Below is a small trained network, with its code and all its weights. Each question gives an input and a class and asks what happens when units are switched off, that is, made to give their printed mean instead of their output.

import numpy as np


def w(rows, s, z=0):
    codes = np.array(rows[::2]) - 128.0
    scale = np.full(codes.shape[1], s)
    scale[-1] = z or s
    return codes * scale


def norm(h):
    return h / np.sqrt((h * h).mean(-1, keepdims=True) + 1e-5)


def f(y):
    return np.maximum(y, 0)


def log_softmax(a):
    a = a - a.max(-1, keepdims=True)
    return a - np.log(np.exp(a).sum(-1, keepdims=True))


def net(x, mask):
    res = np.array(x, float).reshape(1, 2) / 4 @ E
    u = 0
    for l in range(2):
        y = f(norm(res) @ A[l][:, :-1].T + A[l][:, -1])
        res = res + np.where(mask[u : u + 12], y, B[l][:, -1]) @ B[l][:, :-1]
        u += 12
    return log_softmax(norm(res)[-1] @ U[:, :-1].T + U[:, -1])


A, B = {}, {}
E = w([
[113,132,132,250,167,229,125,87,110],'x0',
[233,116,113,165,103,192,108,43,73],'x1',
],0.012)
A[0] = w([
[110,114,104,81,130,122,127,107,148,71],'0.n1',
[3,121,139,133,156,130,122,130,137,125],'0.n2',
[35,120,132,186,154,148,128,133,132,109],'0.n3',
[35,133,139,184,120,142,126,135,123,184],'0.n4',
[133,103,104,110,122,140,131,159,128,21],'0.n5',
[170,119,119,150,145,142,117,119,129,2],'0.n6',
[65,106,116,167,131,156,110,114,122,115],'0.n7',
[183,125,135,131,139,145,143,83,159,12],'0.n8',
[140,109,128,135,149,137,117,101,115,99],'0.n9',
[121,130,145,89,142,126,116,145,118,155],'0.n10',
[174,135,141,139,119,163,112,150,104,138],'0.n11',
[138,101,132,120,101,111,99,119,124,25],'0.n12',
],0.016,0.0019)
B[0] = w([
[146,151,166,150,146,136,129,109,129,170],'0.n1',
[101,122,58,178,46,161,134,170,131,246],'0.n2',
[80,187,48,138,254,232,161,74,165,232],'0.n3',
[223,154,62,146,185,192,185,138,190,223],'0.n4',
[132,131,145,132,137,131,137,121,121,142],'0.n5',
[150,111,150,68,78,156,90,163,146,169],'0.n6',
[83,172,187,148,165,76,175,80,124,195],'0.n7',
[96,143,87,119,98,103,119,144,120,177],'0.n8',
[140,98,128,56,117,142,117,157,141,163],'0.n9',
[143,133,153,158,155,127,130,115,86,173],'0.n10',
[118,101,91,117,118,94,126,154,111,178],'0.n11',
[166,115,137,133,171,186,140,129,184,152],'0.n12',
],0.023,0.013)
A[1] = w([
[137,220,189,39,151,181,131,77,96,185],'1.n1',
[85,46,121,35,52,166,70,132,122,23],'1.n2',
[68,151,120,133,162,130,167,144,198,211],'1.n3',
[197,83,208,84,195,81,100,56,133,126],'1.n4',
[135,109,102,128,3,117,117,29,56,92],'1.n5',
[147,127,137,164,114,194,112,100,93,16],'1.n6',
[129,184,192,170,189,47,145,73,86,251],'1.n7',
[137,70,222,65,15,115,90,133,70,165],'1.n8',
[31,7,154,158,10,103,52,136,120,27],'1.n9',
[189,115,152,168,88,101,119,112,108,246],'1.n10',
[147,149,106,67,175,124,165,80,115,33],'1.n11',
[49,148,79,162,120,130,108,131,106,232],'1.n12',
],0.013,0.0016)
B[1] = w([
[112,151,106,196,155,48,186,101,119,212],'1.n1',
[200,126,91,113,85,127,59,94,55,248],'1.n2',
[158,82,163,109,106,170,60,66,81,255],'1.n3',
[91,192,162,58,146,78,175,64,57,214],'1.n4',
[177,128,99,42,97,64,87,127,73,182],'1.n5',
[96,103,189,109,115,135,115,171,177,164],'1.n6',
[156,96,109,121,87,176,93,162,155,187],'1.n7',
[109,114,100,198,174,193,128,98,158,229],'1.n8',
[156,184,152,104,115,92,190,101,88,209],'1.n9',
[72,114,150,113,100,110,131,161,146,169],'1.n10',
[111,130,159,181,56,138,131,235,160,201],'1.n11',
[133,123,173,67,248,98,128,51,155,217],'1.n12',
],0.013,0.0092)
U = w([
[122,71,215,170,48,167,96,211,199,88],'0',
[220,95,42,68,58,148,49,83,79,155],'1',
[106,41,126,159,143,100,82,112,172,2],'2',
[111,142,39,171,200,253,162,81,204,201],'3',
[111,179,234,104,107,66,204,107,116,174],'4',
],0.012,0.0045)

Each question gives the input, the list of numbers given to net, and the class t.
The units are the neurons (one row each of A and B). Each row of codes is followed by its name. A weight is (code - 128) times the scale printed after its matrix; where a second scale follows, it is the last column's (A, B and U).
mask holds one flag per neuron, layer by layer. A switched-off neuron (its flag False) gives its mean, the last column of its row in B, instead of its output. The means were averaged over made-up inputs and are rounded, as every weight is.
A unit's drop is (log p(t) with every unit on - log p(t) with that unit switched off) / (log p(t) with every unit on - log p(t) with every unit switched off).
The circuit of an input: a set's keep is (log p(t) with only the set's units on - log p(t) with every unit switched off) / (log p(t) with every unit on - log p(t) with every unit switched off). Starting from the 12 units with the biggest drops (on a tie, the unit counted first), units are removed one at a time, each time the one whose removal leaves the highest keep (on an exact tie, the one counted first), for as long as the keep stays at least 0.8.
units of the circuit, in order: the units of the circuit, biggest drop first
top k neurons: the k neurons with the biggest drops, biggest first
top k neurons in layer l: the k neurons of layer l with the biggest drops, biggest first
drop of u: that unit's drop, to one decimal
input [-7,5], class 4: top 2 neurons in layer 0 : [0.n2, 0.n3]
input [-6,7], class 1: units of the circuit, in order : [0.n3]
input [-8,3], class 4: top 2 neurons : [0.n2, 0.n3]
input [4,4], class 1: top 2 neurons : [0.n6, 0.n3]
input [-5,0], class 4: units of the circuit, in order : [0.n2, 0.n3]
input [-4,4], class 1: top 3 neurons : [0.n7, 0.n3, 0.n4]
input [-5,4], class 4: top 4 neurons : [0.n3, 0.n2, 0.n4, 0.n12]
input [-4,-2], class 0: top 3 neurons : [0.n3, 0.n2, 1.n7]
input [-6,-8], class 4: top 2 neurons in layer 0 : [0.n4, 0.n3]
input [-5,2], class 4: top 2 neurons in layer 0 : [0.n2, 0.n3]
input [-8,8], class 1: top 2 neurons in layer 0 : [0.n3, 0.n7]
input [-5,5], class 1: top 3 neurons : [0.n7, 0.n3, 0.n4]
input [-6,-6], class 4: top 2 neurons in layer 0 : [0.n4, 0.n3]
input [-4,5], class 1: units of the circuit, in order : [0.n3]
input [-7,1], class 4: top 3 neurons : [0.n2, 0.n3, 1.n4]
input [-8,-7], class 4: drop of 0.n4 : 0.8
input [-5,-3], class 0: drop of 0.n1 : 0.8
input [1,8], class 1: drop of 1.n4 : 0.0
